Here is a tiny trained network, its code and every weight. The questions are about switching its units off for an input and a class, where a switched-off unit gives its printed mean instead of its output.

import numpy as np


def w(rows, s, z=0):
    codes = np.array(rows[::2]) - 128.0
    scale = np.full(codes.shape[1], s)
    scale[-1] = z or s
    return codes * scale


def f(y):
    return np.maximum(y, 0)


def log_softmax(a):
    a = a - a.max(-1, keepdims=True)
    return a - np.log(np.exp(a).sum(-1, keepdims=True))


def net(x, mask):
    res = np.array(x, float).reshape(1, 6) / 4 @ E
    y = f(res @ A[0][:, :-1].T + A[0][:, -1])
    res = res + np.where(mask, y, B[0][:, -1]) @ B[0][:, :-1]
    return log_softmax(res[-1] @ U[:, :-1].T + U[:, -1])


A, B = {}, {}
E = w([
[124,131,131,127,129],'x0',
[200,205,55,47,175],'x1',
[158,204,113,149,2],'x2',
[51,66,112,6,70],'x3',
[129,127,130,129,128],'x4',
[130,127,128,129,128],'x5',
],0.01)
A[0] = w([
[154,146,116,77,136,78],'N1',
[168,168,129,124,152,80],'N2',
[113,87,124,122,209,239],'N3',
[139,134,157,169,140,203],'N4',
[166,93,133,156,129,113],'N5',
[122,105,134,129,131,59],'N6',
[115,129,91,73,122,58],'N7',
[136,73,169,96,59,91],'N8',
[173,188,99,130,177,101],'N9',
[170,158,101,5,139,3],'N10',
[115,77,154,86,126,140],'N11',
[155,161,133,131,105,136],'N12',
[127,123,126,130,223,145],'N13',
[67,65,175,90,167,162],'N14',
[137,99,100,158,139,126],'N15',
[146,99,115,118,158,155],'N16',
[142,136,157,204,144,190],'N17',
[163,166,98,148,88,124],'N18',
[110,122,125,123,34,129],'N19',
[165,146,126,57,136,67],'N20',
[112,79,114,126,207,248],'N21',
[195,195,115,100,186,116],'N22',
[133,144,149,219,149,199],'N23',
[145,113,106,146,181,121],'N24',
[162,151,108,177,102,135],'N25',
[185,161,114,124,163,107],'N26',
[164,167,118,125,161,101],'N27',
],0.019,0.0054)
B[0] = w([
[164,123,125,176,137,172],'N1',
[111,146,135,86,120,178],'N2',
[160,48,166,93,131,243],'N3',
[168,109,121,157,136,194],'N4',
[126,117,141,157,135,158],'N5',
[119,141,111,124,141,141],'N6',
[104,92,108,195,155,181],'N7',
[74,101,120,115,80,197],'N8',
[102,160,155,61,106,215],'N9',
[185,86,106,254,161,224],'N10',
[108,112,77,89,169,200],'N11',
[138,175,104,132,132,169],'N12',
[144,60,191,115,94,222],'N13',
[114,158,68,45,213,249],'N14',
[140,126,130,128,140,153],'N15',
[153,91,130,119,115,172],'N16',
[153,91,114,204,155,225],'N17',
[112,206,99,148,154,189],'N18',
[67,117,129,151,55,205],'N19',
[168,124,120,190,148,182],'N20',
[175,85,126,68,186,245],'N21',
[114,164,196,71,90,233],'N22',
[156,97,110,214,158,239],'N23',
[133,99,182,122,121,183],'N24',
[135,190,104,144,141,190],'N25',
[109,144,158,77,111,197],'N26',
[116,153,136,82,120,185],'N27',
],0.042,0.016)
U = w([
[190,67,131,182,214,221],'0',
[148,150,89,249,130,251],'1',
[120,115,68,78,181,138],'2',
[47,103,97,140,70,35],'3',
[165,115,179,95,150,5],'4',
[140,204,133,142,115,29],'5',
],0.011,0.0023)

Each question gives the input, the list of numbers given to net, and the class t.
The units are the neurons (one row each of A and B). Each row of codes is followed by its name. A weight is (code - 128) times the scale printed after its matrix; where a second scale follows, it is the last column's (A, B and U).
mask holds one flag per neuron, in row order. A switched-off neuron (its flag False) gives its mean, the last column of its row in B, instead of its output. The means were averaged over made-up inputs and are rounded, as every weight is.
A unit's drop is (log p(t) with every unit on - log p(t) with that unit switched off) / (log p(t) with every unit on - log p(t) with every unit switched off).
The circuit of an input: a set's keep is (log p(t) with only the set's units on - log p(t) with every unit switched off) / (log p(t) with every unit on - log p(t) with every unit switched off). Starting from the 12 units with the biggest drops (on a tie, the unit counted first), units are removed one at a time, each time the one whose removal leaves the highest keep (on an exact tie, the one counted first), for as long as the keep stays at least 0.8.
circuit, biggest first: the units of the circuit, biggest drop first
top k neurons: the k neurons with the biggest drops, biggest first
drop when u is switched off: that unit's drop, to one decimal
input [-3,-5,5,1,4,-3], class 3: circuit, biggest first : [N19]
input [-6,-2,-8,1,1,1], class 2: top 3 neurons : [N14 N10 N23]
input [8,5,1,8,-5,5], class 1: top 2 neurons : [N21 N3]
input [-8,7,-6,0,8,-3], class 4: top 2 neurons : [N22 N9]
input [-6,-2,6,1,-5,-2], class 3: top 2 neurons : [N10 N19]
input [1,-1,3,1,3,-5], class 3: top 2 neurons : [N10 N23]
input [-2,3,1,4,7,-3], class 1: top 2 neurons : [N21 N3]
input [-1,1,-7,-5,-3,-6], class 4: drop when N10 is switched off : 0.2
input [-7,1,-8,-5,5,1], class 4: drop when N10 is switched off : 0.2
input [7,-1,5,1,8,-8], class 3: drop when N10 is switched off : 0.2
input [4,-6,-4,1,7,2], class 2: top 2 neurons : [N14 N10]
